a =
-.02	.22	.12	.19
.10	-.07	.01	-.08
-.19	-.24	.12	.08
-.38	.39	.26	-.39
.08	.05	-.17	.19
.41	-.01	.05	.15
.00	.17	.21	-.16
.38	-.03	-.30	-.42
-.27	.13	-.16	.01
.40	.53	-.43	.66
-.04	.15	.14	.01
.11	-.06	.17	-.61
-.37	-.20	.05	.07
.01	-.05	.05	.00
-.09	-.23	.15	-.13
Indices start at 1.
(1, 1) => -.02
(4, 3) => .26
(11, 3) => .14
(2, 2) => -.07
(9, 1) => -.27
(3, 1) => -.19
(15, 2) => -.23
(5, 3) => -.17
(2, 4) => -.08
(9, 3) => -.16
(2, 3) => .01
(1, 4) => .19
(10, 3) => -.43
(13, 2) => -.20
(4, 2) => .39
(10, 2) => .53
(1, 3) => .12
(3, 4) => .08
(14, 2) => -.05
(12, 2) => -.06
(10, 1) => .40
(10, 4) => .66
(6, 4) => .15
(3, 2) => -.24

x =
.11,.17,-.26,-.38,-.45,-.37,-.21
.25,.22,-.06,-.53,-.73,-.27,-.21
.05,-.15,.08,-.23,-.58,-.35,-.20
.59,.37,-.31,-.71,-.77,-.32,.10
Indices start at 1.
row 1 col 1	.11
row 4 col 2	.37
row 4 col 3	-.31
row 3 col 7	-.20
row 3 col 2	-.15
row 2 col 1	.25
row 1 col 5	-.45
row 2 col 5	-.73
row 2 col 3	-.06
row 3 col 6	-.35
row 1 col 7	-.21
row 2 col 2	.22
row 3 col 1	.05
row 1 col 3	-.26

grid =
-28,-25,-20,-32,26,-42,-31,-28,-40,-33,-33,-35,-20,-44,-19
-39,-38,-33,3,-14,-36,-28,-17,-20,-44,-27,-41,-24,-21,-11
-30,-13,-36,-18,6,-28,-18,5,-30,-36,-20,-31,-40,-27,-38
10,-8,-7,-2,-20,-27,-42,-38,-30,-24,-34,-22,-29,-23,-12
-29,-32,-37,-32,-36,-8,-21,-39,-32,-12,-21,-37,-19,-6,-28
-18,-23,10,-15,-32,-19,-42,-30,-30,-4,5,-15,-28,-19,-22
-6,0,-40,-30,-16,16,-44,-33,-25,-31,-32,-29,-24,-16,-19
-30,-28,-9,-19,-34,-28,-35,-26,-24,-22,0,-41,-30,-1,-24
-28,-34,-26,-21,-24,-32,-23,-8,-35,-29,-28,-41,-28,-18,-37
-36,11,-23,-24,-15,-35,-35,-15,-31,3,-13,-20,-16,-29,-25
-31,-21,-24,-20,-42,-37,-38,-16,-23,-19,-5,-18,-34,-36,-26
-32,-36,-39,-18,-23,-31,-4,-19,-29,-33,-14,-35,-28,-23,-39
-17,-20,-35,-32,-38,-25,-15,-20,-26,-25,-42,-31,-29,-6,-24
-3,-31,-35,-36,-33,-27,-33,11,-12,-30,-24,-31,-28,-34,-33
-30,-34,15,-31,-41,-14,-3,-35,-27,-31,-39,-36,-22,-23,-24
Indices start at 1.
row 1 col 1 -> -28
row 2 col 8 -> -17
row 5 col 11 -> -21
row 5 col 12 -> -37
row 4 col 2 -> -8
row 12 col 12 -> -35
row 6 col 1 -> -18
row 15 col 14 -> -23
row 14 col 11 -> -24
row 8 col 1 -> -30
row 4 col 13 -> -29
row 10 col 6 -> -35
row 1 col 8 -> -28
row 11 col 5 -> -42
row 14 col 13 -> -28
row 5 col 4 -> -32
row 11 col 7 -> -38
row 13 col 13 -> -29
row 14 col 3 -> -35
row 14 col 2 -> -31
row 6 col 15 -> -22
row 9 col 8 -> -8
row 11 col 6 -> -37
row 15 col 11 -> -39
row 7 col 14 -> -16
row 12 col 15 -> -39
row 3 col 3 -> -36
row 15 col 10 -> -31
row 5 col 3 -> -37
row 15 col 12 -> -36
row 2 col 2 -> -38
row 10 col 13 -> -16
row 4 col 8 -> -38
row 8 col 15 -> -24
row 5 col 10 -> -12
row 13 col 14 -> -6
row 8 col 6 -> -28
